Below is a small trained network, with its code and all its weights. Each question gives an input and a class and asks what happens when units are switched off, that is, made to give their printed mean instead of their output.

import numpy as np


def w(rows, s, z=0):
    codes = np.array(rows[::2]) - 128.0
    scale = np.full(codes.shape[1], s)
    scale[-1] = z or s
    return codes * scale


def f(y):
    return y / 2 * (1 + np.tanh(0.7978845608 * (y + 0.044715 * y**3)))


def log_softmax(a):
    a = a - a.max(-1, keepdims=True)
    return a - np.log(np.exp(a).sum(-1, keepdims=True))


def net(x, mask):
    res = np.array(x, float).reshape(1, 4) / 4 @ E
    y = f(res @ A[0][:, :-1].T + A[0][:, -1])
    res = res + np.where(mask, y, B[0][:, -1]) @ B[0][:, :-1]
    return log_softmax(res[-1] @ U[:, :-1].T + U[:, -1])


A, B = {}, {}
E = w([
[125,117,120,133,134,123,135,133],'x0',
[40,236,71,49,230,207,125,251],'x1',
[25,209,89,241,34,154,242,123],'x2',
[55,36,216,233,178,221,42,101],'x3',
],0.013)
A[0] = w([
[124,235,38,29,169,137,162,204,149],'N0',
[211,140,94,62,31,25,188,68,255],'N1',
[184,180,52,39,199,141,142,179,177],'N2',
[17,150,132,139,253,233,73,202,27],'N3',
[91,191,121,227,83,155,205,116,105],'N4',
[226,48,209,154,176,136,64,118,171],'N5',
[48,212,93,142,36,167,252,177,135],'N6',
[107,55,190,219,70,171,179,86,138],'N7',
[228,160,123,80,139,28,119,141,249],'N8',
],0.012,0.0083)
B[0] = w([
[141,178,79,92,196,194,114,81,252],'N0',
[92,179,214,164,77,14,92,202,248],'N1',
[98,149,106,1,196,118,105,145,224],'N2',
[72,130,201,158,108,21,116,231,251],'N3',
[76,123,76,186,50,133,206,121,213],'N4',
[171,43,159,101,91,108,58,79,224],'N5',
[208,221,81,231,187,114,202,119,248],'N6',
[96,101,146,186,47,207,171,76,207],'N7',
[71,129,76,64,180,56,100,138,220],'N8',
],0.014,0.032)
U = w([
[111,82,164,102,121,59,41,217,238],'0',
[70,183,152,212,77,64,247,188,146],'1',
[192,8,164,151,134,176,21,41,234],'2',
[64,62,110,203,50,244,237,67,2],'3',
[126,105,62,25,187,203,72,129,10],'4',
[235,189,44,170,187,195,214,138,45],'5',
],0.014,0.01)

Each question gives the input, the list of numbers given to net, and the class t.
The units are the neurons (one row each of A and B). Each row of codes is followed by its name. A weight is (code - 128) times the scale printed after its matrix; where a second scale follows, it is the last column's (A, B and U).
mask holds one flag per neuron, in row order. A switched-off neuron (its flag False) gives its mean, the last column of its row in B, instead of its output. The means were averaged over made-up inputs and are rounded, as every weight is.
A unit's drop is (log p(t) with every unit on - log p(t) with that unit switched off) / (log p(t) with every unit on - log p(t) with every unit switched off).
The circuit of an input: a set's keep is (log p(t) with only the set's units on - log p(t) with every unit switched off) / (log p(t) with every unit on - log p(t) with every unit switched off). Starting from all 9 units, units are removed one at a time, each time the one whose removal leaves the highest keep (on an exact tie, the one counted first), for as long as the keep stays at least 0.8.
units of the circuit, in order: the units of the circuit, biggest drop first
unit that matters most: the unit with the biggest drop
top k neurons: the k neurons with the biggest drops, biggest first
drop when u is switched off: that unit's drop, to one decimal
input [-6,5,7,-1], class 5: units of the circuit, in order -> (N6)
input [3,1,-8,-5], class 4: top 3 neurons -> (N3 N2 N0)
input [-5,-1,6,1], class 3: top 3 neurons -> (N3 N1 N7)
input [-1,1,-7,-4], class 4: top 3 neurons -> (N3 N2 N0)
input [1,-3,4,1], class 3: units of the circuit, in order -> (N3 N7)
input [-5,0,6,1], class 3: top 4 neurons -> (N1 N3 N4 N7)
input [-2,1,7,-7], class 5: top 3 neurons -> (N6 N0 N3)
input [8,5,7,0], class 5: top 2 neurons -> (N6 N1)
input [-3,1,-1,-5], class 4: top 3 neurons -> (N3 N0 N2)
input [-8,-1,-5,2], class 2: top 2 neurons -> (N3 N1)
input [7,-4,-7,2], class 2: top 2 neurons -> (N5 N3)
input [0,-1,0,-6], class 0: top 2 neurons -> (N1 N4)
input [-1,5,-2,0], class 4: top 2 neurons -> (N1 N0)
input [7,1,7,-4], class 5: top 3 neurons -> (N6 N3 N0)
input [3,7,-1,-7], class 4: units of the circuit, in order -> (N2)
input [-6,3,0,6], class 0: top 2 neurons -> (N6 N4)
input [7,-3,-5,1], class 2: top 2 neurons -> (N3 N5)
input [2,-7,-7,1], class 2: drop when N3 is switched off -> 0.8
input [2,8,6,-8], class 5: drop when N6 is switched off -> 0.3
input [-8,1,-7,-5], class 4: drop when N6 is switched off -> 0.0
input [-7,7,7,-2], class 5: unit that matters most -> N0
input [0,-6,-1,-1], class 0: drop when N6 is switched off -> 0.3
